Below are the code and all the weights of a small trained network. Each question names an input and a target symbol and asks about switching units off, where a switched-off unit gives its printed mean instead of its output.

import numpy as np


def w(rows, s, z=0):
    codes = np.array(rows[::2]) - 128.0
    scale = np.full(codes.shape[1], s)
    scale[-1] = z or s
    return codes * scale


def f(y):
    return y / 2 * (1 + np.tanh(0.7978845608 * (y + 0.044715 * y**3)))


def softmax(a):
    e = np.exp(a - a.max(-1, keepdims=True))
    return e / e.sum(-1, keepdims=True)


def log_softmax(a):
    a = a - a.max(-1, keepdims=True)
    return a - np.log(np.exp(a).sum(-1, keepdims=True))


def net(x, mask):
    ids = ['βγεζημξπσω'.index(c) for c in x.split()]
    T = len(ids)
    res = E[ids] + P[:T]
    u = 0
    for l in range(2):
        r = res
        for j in range(2):
            rows = slice(2 * j, 2 * j + 2)
            q, k, v = (r @ M[l][rows].T for M in (Q, K, V))
            z = softmax(np.where(np.tri(T) > 0, q @ k.T / 2**0.5, -1e9)) @ v
            o = O[l][rows]
            res = res + np.where(mask[u + j], z, o[:, -1]) @ o[:, :-1]
        u += 2
        y = f(res @ A[l][:, :-1].T + A[l][:, -1])
        res = res + np.where(mask[u : u + 8], y, B[l][:, -1]) @ B[l][:, :-1]
        u += 8
    return log_softmax(res[-1] @ U[:, :-1].T + U[:, -1])


Q, K, V, O, A, B = {}, {}, {}, {}, {}, {}
E = w([
[108,50,73,118],'β',
[111,104,126,168],'γ',
[177,113,117,131],'ε',
[95,129,131,185],'ζ',
[109,43,87,102],'η',
[153,157,110,135],'μ',
[70,193,149,150],'ξ',
[65,103,120,145],'π',
[151,173,132,114],'σ',
[130,120,101,254],'ω',
],0.028)
P = w([
[115,130,252,230],'0',
[85,94,54,162],'1',
[94,104,78,156],'2',
[102,99,41,138],'3',
[112,114,27,129],'4',
[114,131,6,121],'5',
[127,139,3,105],'6',
[135,127,35,98],'7',
[151,111,109,78],'8',
],0.0064)
Q[0] = w([
[84,193,200,219],'0.h0',
[53,186,3,249],'0.h0',
[129,140,141,45],'0.h1',
[101,172,107,138],'0.h1',
],0.0068)
K[0] = w([
[134,171,138,73],'0.h0',
[88,144,162,8],'0.h0',
[112,132,137,92],'0.h1',
[104,130,115,144],'0.h1',
],0.014)
V[0] = w([
[141,169,88,106],'0.h0',
[102,138,98,125],'0.h0',
[142,164,4,166],'0.h1',
[102,124,81,105],'0.h1',
],0.015)
O[0] = w([
[119,87,192,145,102],'0.h0',
[154,115,151,65,162],'0.h0',
[157,108,248,75,255],'0.h1',
[92,113,139,121,144],'0.h1',
],0.011,0.0084)
A[0] = w([
[162,2,109,118,44],'0.n0',
[207,182,118,43,120],'0.n1',
[196,217,182,65,67],'0.n2',
[95,188,60,85,53],'0.n3',
[56,151,126,39,181],'0.n4',
[117,203,62,190,5],'0.n5',
[79,178,203,129,97],'0.n6',
[216,178,105,119,125],'0.n7',
],0.01,0.0023)
B[0] = w([
[74,254,89,137,240],'0.n0',
[67,236,148,157,239],'0.n1',
[51,123,82,210,254],'0.n2',
[213,87,99,30,122],'0.n3',
[179,61,243,212,192],'0.n4',
[208,134,37,137,145],'0.n5',
[181,162,16,59,188],'0.n6',
[135,86,204,216,192],'0.n7',
],0.0072,0.0062)
Q[1] = w([
[118,255,63,110],'1.h0',
[219,246,159,152],'1.h0',
[218,229,119,172],'1.h1',
[126,26,156,165],'1.h1',
],0.018)
K[1] = w([
[122,56,1,151],'1.h0',
[189,95,62,222],'1.h0',
[202,94,87,244],'1.h1',
[116,52,239,47],'1.h1',
],0.014)
V[1] = w([
[144,92,86,65],'1.h0',
[42,168,111,87],'1.h0',
[121,249,127,128],'1.h1',
[161,151,67,75],'1.h1',
],0.014)
O[1] = w([
[197,193,143,54,33],'1.h0',
[78,221,104,85,2],'1.h0',
[132,231,31,255,95],'1.h1',
[233,114,131,250,110],'1.h1',
],0.011,0.0055)
A[1] = w([
[197,196,202,66,37],'1.n0',
[205,196,154,106,95],'1.n1',
[113,69,180,121,164],'1.n2',
[248,115,221,167,103],'1.n3',
[80,78,24,132,130],'1.n4',
[166,114,80,89,116],'1.n5',
[40,106,38,165,10],'1.n6',
[107,188,125,207,178],'1.n7',
],0.012,0.013)
B[1] = w([
[91,103,62,248,150],'1.n0',
[97,175,197,161,167],'1.n1',
[195,157,126,186,250],'1.n2',
[97,136,175,43,244],'1.n3',
[62,189,138,161,161],'1.n4',
[32,54,214,76,129],'1.n5',
[37,143,255,106,148],'1.n6',
[152,72,75,75,232],'1.n7',
],0.0093,0.019)
U = w([
[63,128,76,110,227],'β',
[65,24,127,32,165],'γ',
[148,65,147,211,158],'ε',
[103,3,40,123,141],'ζ',
[105,172,119,235,144],'η',
[2,64,152,136,2],'μ',
[153,134,95,168,176],'ξ',
[119,199,208,159,2],'π',
[60,42,48,211,178],'σ',
[73,118,142,238,59],'ω',
],0.0089,0.0086)

Each question gives the input, a string of symbols that net reads in full, and the target symbol t.
The units are the heads (2 rows each of Q, K, V and O) and the neurons (one row each of A and B). Each row of codes is followed by its name. A weight is (code - 128) times the scale printed after its matrix; where a second scale follows, it is the last column's (O, A, B and U).
mask holds one flag per unit, layer by layer, with each layer's heads first. A switched-off unit (its flag False) gives its mean, the last column of its rows in O or B, instead of its output. The means were averaged over made-up inputs and are rounded, as every weight is.
A unit's drop is (log p(t) with every unit on - log p(t) with that unit switched off) / (log p(t) with every unit on - log p(t) with every unit switched off).
The circuit of an input: a set's keep is (log p(t) with only the set's units on - log p(t) with every unit switched off) / (log p(t) with every unit on - log p(t) with every unit switched off). Starting from the 12 units with the biggest drops (on a tie, the unit counted first), units are removed one at a time, each time the one whose removal leaves the highest keep (on an exact tie, the one counted first), for as long as the keep stays at least 0.8.
units of the circuit, in order: the units of the circuit, biggest drop first
unit that matters most: the unit with the biggest drop
k most important neurons: the k neurons with the biggest drops, biggest first
top k neurons in layer l: the k neurons of layer l with the biggest drops, biggest first
which heads matter: for each layer, one digit per head in row order, 1 if its drop is at least 0.15 and else 0, layers parted by /
input ω σ ξ, target ω: top 2 neurons in layer 1 : 1.n2; 1.n3
input ε η σ β ω ε σ π σ, target ε: units of the circuit, in order : 0.h1; 1.h0; 0.n7
input γ π γ, target γ: units of the circuit, in order : 1.h1
input ζ π π, target γ: units of the circuit, in order : 1.h1; 0.n1
input ω ω ε ε β, target β: units of the circuit, in order : 0.n0; 1.h0
input ξ ω π, target ε: 3 most important neurons : 1.n2; 1.n3; 0.n1
input σ ε π γ, target γ: units of the circuit, in order : 0.n1; 1.h1
input μ η π ξ ε ω, target ε: 3 most important neurons : 0.n1; 1.n2; 0.n0
input σ μ ξ ε, target σ: units of the circuit, in order : 1.n7; 1.h1; 0.h1; 1.h0
input ε μ ξ π ε, target ε: units of the circuit, in order : 0.h1; 1.h0; 0.n7; 1.n2
input σ ε π π ξ, target σ: units of the circuit, in order : 1.n7; 0.h1; 1.h1
input π ε ε ε σ, target π: 2 most important neurons : 0.n5; 0.n3
input π μ ξ π μ σ ε γ, target μ: units of the circuit, in order : 1.h0; 1.n6
input ε ζ ζ σ ζ μ, target ε: units of the circuit, in order : 0.h1; 0.n0; 1.h0; 0.n7
input γ ω γ ω ε ξ β ξ, target γ: top neuron in layer 1 : 1.n3
input ε ω ξ ε μ μ π μ, target ε: units of the circuit, in order : 1.h0; 0.n7; 0.h1
input ε π π β ζ, target γ: 3 most important neurons : 0.n0; 0.n4; 0.n1
input ε ξ σ ω ζ ω π, target ε: which heads matter : 01 / 01
input ε γ π ω μ γ π, target γ: 2 most important neurons : 0.n4; 0.n2
input μ γ π σ ε β ξ, target μ: unit that matters most : 0.n0
input μ π η γ ε σ, target μ: 4 most important neurons : 0.n0; 1.n6; 0.n2; 0.n4
input ζ β ζ ε, target ζ: which heads matter : 11 / 01
input π γ ε μ, target π: 2 most important neurons : 0.n3; 0.n5
input η ζ β η σ, target η: 3 most important neurons : 0.n1; 1.n0; 1.n1
input ε ε ζ, target σ: top 3 neurons in layer 1 : 1.n3; 1.n1; 1.n2
input β π ξ ε π η π ε ε, target β: which heads matter : 00 / 11
